Each row is followed by its group and then its class within the group.
[ -3  -6 -18 -19  15 -24 -15  -8  -9 -31   3 -15  -6  -6  23  16   3  10
  10  27  10 -15  35  15  29 -11   0   6  -8  -3 -13]
B:<111>
[ 11  -3 -15 -26  15   1  -9 -10   3 -25   4  -3   4  -5   3   9 -24  14
 -16  -1  -2  -5  -1  10  12  -8   4  11   4   3   5]
B:<111>
[ -8  -7 -17 -43  29   1  -2   6  -3 -16   5  -1  20 -17  -7  17 -23  11
 -10 -28   1   6  22  -4  14 -15   9 -28   2 -19   0]
U:<98>
[ -4  -2  15 -19  38   9  16   0 -33  26   5  -2 -11 -51   1  -9 -14 -11
  -8 -17  10   3  23  -3 -14 -16  13 -40  -6 -29  21]
U:<110>
[  9  -5  -9  -4   1  24  17  -4   0 -35 -19  12  13  -9 -19  -8  -9  12
 -16 -13  16  20 -20  -2 -26  11   8  -2   6  -1   9]
U:<116>
[ -1  -1 -21   1   1 -28 -29   6  -5 -19 -13  -7 -11  22  29   8  19   9
   3  36 -12 -19  27   6  33 -18 -12  15  -4   3  -4]
F:<108>
[ -2   6  10   4  -5   4   5   7  14  -5 -16 -10 -13   1   6  16  18  -1
   2   1   9  -1 -14   6 -13   5  -9  19   8   6   7]
Y:<92>
[ 23 -20   3 -25 -11  25  -6   9  12 -13  27  10  -7 -17 -11   0 -22  -6
 -15  16 -17  -3 -14  27  -1  14 -11  30  16  23  14]
Y:<107>
[ 13 -11  16 -30 -15  19  -5 -19   3 -28   5   8  28 -23 -14   8 -11  23
 -12 -11  -8  14 -27  14 -26  21  12  14  19  17   2]
U:<116>
[  8   3 -50   9  -1 -17 -49  -6   0 -26   4  -3 -11  -8  -4   5  -7   8
  -7  42  20  -3  25  35  20  -1   9  35   0   0  -5]
B:<89>
[-2 -6  5  5  6 10 -7 -7 -1  7 -6  5  4  3 -9 -8 -7  2 -5 18 18  1 12 -2
  4  0  4 -4  9 -8  8]
B:<111>
[ -3  -6 -35 -10   8 -27 -14   2  -5 -24 -16 -14   6  14  17  12  29  25
  14 -17   4  -2  -9 -15   9   1  -5  21   5   3  -2]
F:<109>

Each row is followed by its group and then its class within the group.
[ 23  -4   9   1 -19  25   5  -6  26  -5   3 -59  -1   8  27  -3  14  -1
   3  -7 -11   9  -7  -9  49  -1  -1  -6  -1   2   0]
<91>:<37>
[  8 -33   1  -6  54 -15  15   8  -7   7  -8   3   6 -12  13   6 -12  -9
  24 -20 -13 -41 -12   0   4   7   0 -29 -11  11  17]
<88>:<24>
[  3  15  -7  -3 -22  26  11   3   6   1  18 -13   9  -2   9 -13  17 -11
 -12  13   1  21  -2  -8  22 -10   1  11   1 -16  -3]
<91>:<30>
[  4 -11  -6  -5  31  -6  19   8   1   6   2  24  14  -7  -4 -10  -8 -15
  11  16   1 -12  -7   0  -3  21   8  14 -13  -5  -4]
<88>:<36>
[  9  -5   8  -4   0  14 -13  -6   8  -2  -7 -45   4   1  14  -7   8  -3
   9  -6  -6   2 -14  -9  23 -11  -3 -11   1  -1   5]
<91>:<29>
[  5   6   1   7 -41  44  17  -8  10  -6  -1 -32 -11  -5  18 -10   5   3
 -10  -1   0  11   0 -11  -4 -18 -11 -12  -5   3  11]
<91>:<30>
[ -6  -1  -9  -5  19 -13   4   3   1   5   6  18   5  -4 -12   1  -9 -11
  -2  10  -5 -15  -9   5  -7  23  -4  12  -3   0   2]
<88>:<34>
[ 20   9  -3 -13 -24  16  13   3  20  -1   8 -29  13  -1  -1  -8  -5 -15
 -11  19   0  10 -11  -6  16  12   7  32 -11 -10  -5]
<91>:<37>
[ -8 -19   1  -6  34 -11   6  -1   0  10   3  23  15 -14  -6   7 -11  -5
  13  -4  -8 -34 -14   5  -6   9  -2 -12  -1  -3   7]
<88>:<34>
[  7 -20  11   8  -9  36  15  -7  30   3   3 -61 -11  -6  35   1   0  -5
   9 -25 -17   3  -4 -16  49 -12  -9 -25 -11   5  21]
<91>:<37>
[  2  -7 -13  -2  19 -14  27  10  -5   8  -1  53   7  -4 -12   3 -12  -8
  -6  21   0  -4  -7   6 -38  25   6  25  -7 -12 -18]
<88>:<34>
[-11 -11   5   0  30 -12  23  10  -4  14   0  19   1  -8  15 -19   8 -17
  21  -4 -17   5   0  -3   9  -6   3 -21 -10  -1  -2]
<88>:<24>
[  1 -27  -8   8  42  11  13   8  -6   7 -12  11   4  -4   9   4 -20  -5
  20 -18   3 -17  -5  -2   5   1   4 -17 -16   1  11]
<88>:<36>
[ 10  -1   9  -2 -21  11  18   2  29   9  -4 -37   3   0  19  -6   7 -18
   8   0  -5  14  -9  -7  46   4   5   7 -21   0  -1]
<91>:<37>
[ -3   6   7   4 -17  17   3  -6  23  -1   2 -34  -4  -2  20  -8  15 -10
  -3  -5   0  14   4 -15  30 -14  -5   0 -13  -1  10]
<91>:<30>
[ -9 -10  -6  -3  23   3  20   6  -1  -2  -3  44  14  -8  -3  -2 -15  -7
   5  15   5 -22  -6  -4 -34  11   0  13 -19 -10   3]
<88>:<34>
[-13 -11 -20  -6  39 -22  23   4  -5   4   8  32  21 -14  -6 -11  -8 -22
  -5  12 -10 -15 -10   8 -21  22  -2  10  -2  -7  -1]
<88>:<24>
[ -5 -22  -2   1  48  -8  13  -4   4   0   4   6  11  -6  15 -13  -4 -10
  13  -2 -10 -14   5  -5  13   0  -1  -8 -12  -1   6]
<88>:<24>
[  3   5   4  -6 -25  11   4   2   7  16  -5 -11   5  -6  13  -8   2  -2
   4  -6  -1   2  -9  -6  13 -13   4  -3 -13   2   0]
<91>:<29>
[  0  -2 -12  -6  23   2  12   0  -3  -4   1  13   9  -4   2 -12  -2 -11
   8  17 -11 -10  -7   1 -10  15  -6   5   1  -5  -4]
<88>:<24>
[ 34 -19   8   2  -4  19  16  -8  21  -8 -10 -62 -18   3  34  -3  10   4
   9 -14 -19 -10   0 -16  43  -4  -8 -18  -7  15  12]
<91>:<30>
[  1  10   4  -9 -31  10  -1   0  10   3   1 -17  21  -4  13  -2   2  -7
  -2   0   6   4 -23  -9  10  -6   4   7 -19 -16   1]
<91>:<29>
[ 11   2   1  -9 -15  13  10  -2  11   0   0 -26   7  -4   8  -6   7  -6
  -1  -1  -6  -4 -11 -12  20   0  -1   0  -8   0   3]
<91>:<29>
[  8 -28  -5   2  19   6  19   7   1   2  14   6  12 -15  13   5 -14   0
   1 -10  -3 -19  -3   1  -7   5   1 -10   1   1   7]
<88>:<34>
[-21 -17   2  -2  29 -14   4  -5   2   3   6  34   3  -9  -4   3  -6 -11
   2   4 -13 -14  -4  -2 -16  10 -12   0  -8  -1   4]
<88>:<24>
[ 11   3   2  -2  -6   3  -8  -5  22 -18  -2 -28  10   9  -3   0  -1  -6
  -7   8   0  -4  -5  -7  26  12  -6  22  -9  -5  -1]
<91>:<37>
[ 13  15  -5 -17 -31  -5   1   7   7  -2  -4 -21   8  -4   4 -11   4  -7
 -13   1  11  15 -11  -4   8  -3   1  22 -12  -2   2]
<91>:<29>
[ 21   2   2  -6 -26  16  -2   0  11  -3  -3 -35   3   3  14  -8  13   1
  -2  -2  -5   1 -10 -11  26  -2  -1   2  -6   5   4]
<91>:<29>
[  6   4   3   2 -25  33  10  -4  15  -9  -4 -24   3  -5  24 -14   6  -8
  -7   0  -7   1  -4 -16  11  -6 -12   9 -17  -3   6]
<91>:<30>

Each row is followed by its group and then its class within the group.
[ -8   0   1  17 -11  12  -7  -6  -7  15 -10   9 -10 -15  14  -2   2   1
  -7  14  25   7  -3  21  13  10   1 -10 -19   2  -1]
nuz:rol
[ 10   7   4   0 -15   9  -2  -6   3   1 -17  -6  -5  -1 -16  10  25 -14
  -5  16  -6  -3  15 -10  -2  -6   5  -3  -2   0  13]
Rafiv:nada
[ -5   5   4  11 -11  -3  -1  12  -2  26   2   6 -16 -13  11  17   5 -25
 -14  14  22   5  -2  17   6   2   3  -1 -21  -5  -3]
nuz:rol
[-20   1   4  19 -19   0   1   3  -9  13   2  14 -13  -7   9  10  18 -14
  -4  17  21  12   8  13  12   2   8 -10 -21   2   4]
nuz:Golus
[  5   6   9   2 -22   8  -1   6   5   1 -16  -6  -2  14 -18  16  14 -13
  -2  11  -3   3   8  -2 -11   3   3  -3  -2  -1  17]
Rafiv:Lon
[ -3  -6   3   3  -2  11  -7 -19  25   9 -13   3   4   8  -4   0   8  23
 -15  21   2  -2   1  24 -19   1   5  -4  11 -11   1]
Rafiv:Lon
[  3   6   7   8  -6  -7  -4  17 -15   8 -10  -9  -7  -7 -12  23  21 -16
  -8  17   7   0  13   2 -13   2   7   0  -6  -2   9]
Rafiv:Lon
[ -7   9   0  14 -15   0  -2   0  -7  24   0  10 -15 -19  10  13   8 -13
 -21   9  18   8  -1   2   8   3   6   3 -18  -6  -1]
nuz:Golus
[  1   9   1  13 -22   4  -3   5   6  21 -16   4  -8  -3  -4  24  19 -28
 -16  26   6   3  17  13  -3   3   3  -9 -20  -4  11]
Rafiv:nada
[ -5  17   4  24 -36   9 -10  -3  -1   9 -22  -8 -14  -1 -23  25  39 -29
 -22  44   8   9  12   8 -26   3   6  -5 -17  -8  27]
Rafiv:Lon
[ 11  13   4  11 -25   2  -4  19  -7  11 -21  -9  -2 -11 -12  21  28 -25
  -9  15   8   1  16   0   0   3   4   9 -19  -2  16]
Rafiv:Lon
[  3  12   6  28 -29  11  -5   3 -22  27  -6  -8 -18 -12   9  13  24 -18
 -12  16  28  13   4   3  22   3   6 -11 -23   0   7]
nuz:rol
[ -3  12   2  14 -20   9  -1   0 -16  16 -13   0  -9  -7   6  14  12 -12
 -11  14  12   6  14  12  16   2   8 -10 -13  -1   9]
nuz:rol
[  0   6   5   7 -19   1  -3   7   2  -2 -12  -1  -5   2 -17  23  27 -18
  -7  16  -8   3  24 -24 -19  -2   4  -5  -6  -3  13]
Rafiv:nada
[  3   4  -3  20  -5   0  -8  -1   5  16 -17   0 -18  -3 -11  34  13 -22
 -22  24  -9   3  16  -6 -22  -1   9   0 -15  -8   9]
Rafiv:nada
[  8   4  13  11  -1   8  -1  -6   4  14 -17  -3  -3 -10  -9  14   5  -1
 -13  16  -3   6   5  12   0   6   9  -7  -6  -4   2]
Rafiv:nada
[ -3   5   0   5 -14   9   2  -9  -3   5 -17  -4  -9   1 -14  12  18 -11
 -14  31  -3   1  10  -4   2   6  10  -9  -5  -5  12]
Rafiv:nada
[  1   1   7  -1  -5   9  -2   7  -2  -5 -16   3  -2  -2 -15  11  18  -3
  -7  17  -5  -3  26 -13  -5  -1   7  -2   0  -2  12]
Rafiv:nada
[ -8  -5  -3   6  -8  12  -2 -19  12  11   7   3   7   5  -8  -4   6   5
 -10  22  19   0  -1  11  -7   2  -8  -6  -4  -4   3]
Rafiv:nada
[  3   1  14  15 -17   9  -5   3   4  18  -6  13  -3 -21   7  13  16 -10
  -6  15  33   6  -6  29  13   9   8  -1 -16 -11   2]
nuz:rol
[  0   5   1  10  -5   2   1   5   0  19  -2  13 -13 -14  14   8   5  -3
 -10   7   9   4  -1   9  26   5  -4  -3 -14  -2  -4]
nuz:Golus
[ -1   9   2  17  -9  10  -3  -5  -5   8 -13   9   7 -16  10  -6   8  -2
  -8  14  37   1 -11  33  20   6   6 -12 -26 -12   3]
nuz:rol

Each row is followed by its group and then its class within the group.
[  0 -23   3   3   6  -3  -4   5  14   1   5  -4 -18   6   0  -1   0 -11
  23   2  -1  19  15   8  30  -8  12  -2  31   4   9]
Rovap:S
[ 14  26  -1  -4  12 -14  -8   1  11   0  -5   4 -16 -15  -3 -13 -14  -5
 -14  -7   2  -3 -10  -6 -17   4  -7   9  35  -8  21]
Talud:A
[  2  34  21 -12  -3   5   7  -2  -3   4  -1  -6 -14   4   3  -3  -7   6
 -19  -6   0   0  -1   6  -4   1 -18   8  24  -1  13]
Fadal:L
[ -3  -9   2   0   4  -3 -13   6   8   1   1  -1 -24  -8  -4   5  17 -20
  19   8 -13  23 -10   2  24  -8  28 -16  36   9   8]
Rovap:S
[ 11  10  -5  -6   4  -2   1  -8   7   1   1   1  -3 -12  -1  -7 -15 -20
 -13  -5   2  -9 -14   3  -8   9  -6   5  26   7  23]
Talud:G
[ 16  43  -4   4  12  -1  -5   0   9   1   5 -10  17  13   5  11 -50 -13
  -8  -2   4  -6  -6   4 -42  -2 -10  -9  10   6  21]
Talud:G
[  3  36   5 -16  -2  -5  10  -5   5   2   2  -3  -7   0   5 -13  -7  13
 -30  -5  -9   6   9   5  -2  16 -27  26 -14  -7  19]
Fadal:L
[ 13  56 -24 -12   2  -2  13  -7   8   2  -1  -6  -5  -9  -7   3   7  -6
 -22   8   7  16 -10  11 -10  10 -28  12   4   4  31]
Fadal:Q
[-5  4  1 10  6  0 -7 13 -4  1 -1 -1  1  8 -3 -5 12  9  1  9  1 11 -2 -4
 11 -7 15 -7  9  1  0]
Rovap:S
[ -4 -22  -1   3   5  -2 -10   7   5  -3   0   3  19   6   0 -12 -26  -5
  24  -1   3   6   7   0  20 -17  10 -13  17   2   7]
Rovap:S
[  3   9  -8  -6   9  -4  -1  -4   6  -3  -3  -3  10 -24   0 -21   6 -25
  -3  -9  -9 -10  -8  -5 -14   8 -13   8  -5   0  23]
Talud:A
[ -1  41  15 -16  -2   0   9  -6  -5   3  -4  -6  -8  -5   9  -3 -10   2
 -26  -3 -13   7  -4   6  -6   2 -15   3   4  -2  13]
Fadal:L
[-11 -24  13  10   0  -2  -8   6   0  -4   4   2  25  16   4 -10 -25  -8
  24  -1   1   2  12   0  21 -15   8 -19   9   4   4]
Rovap:K
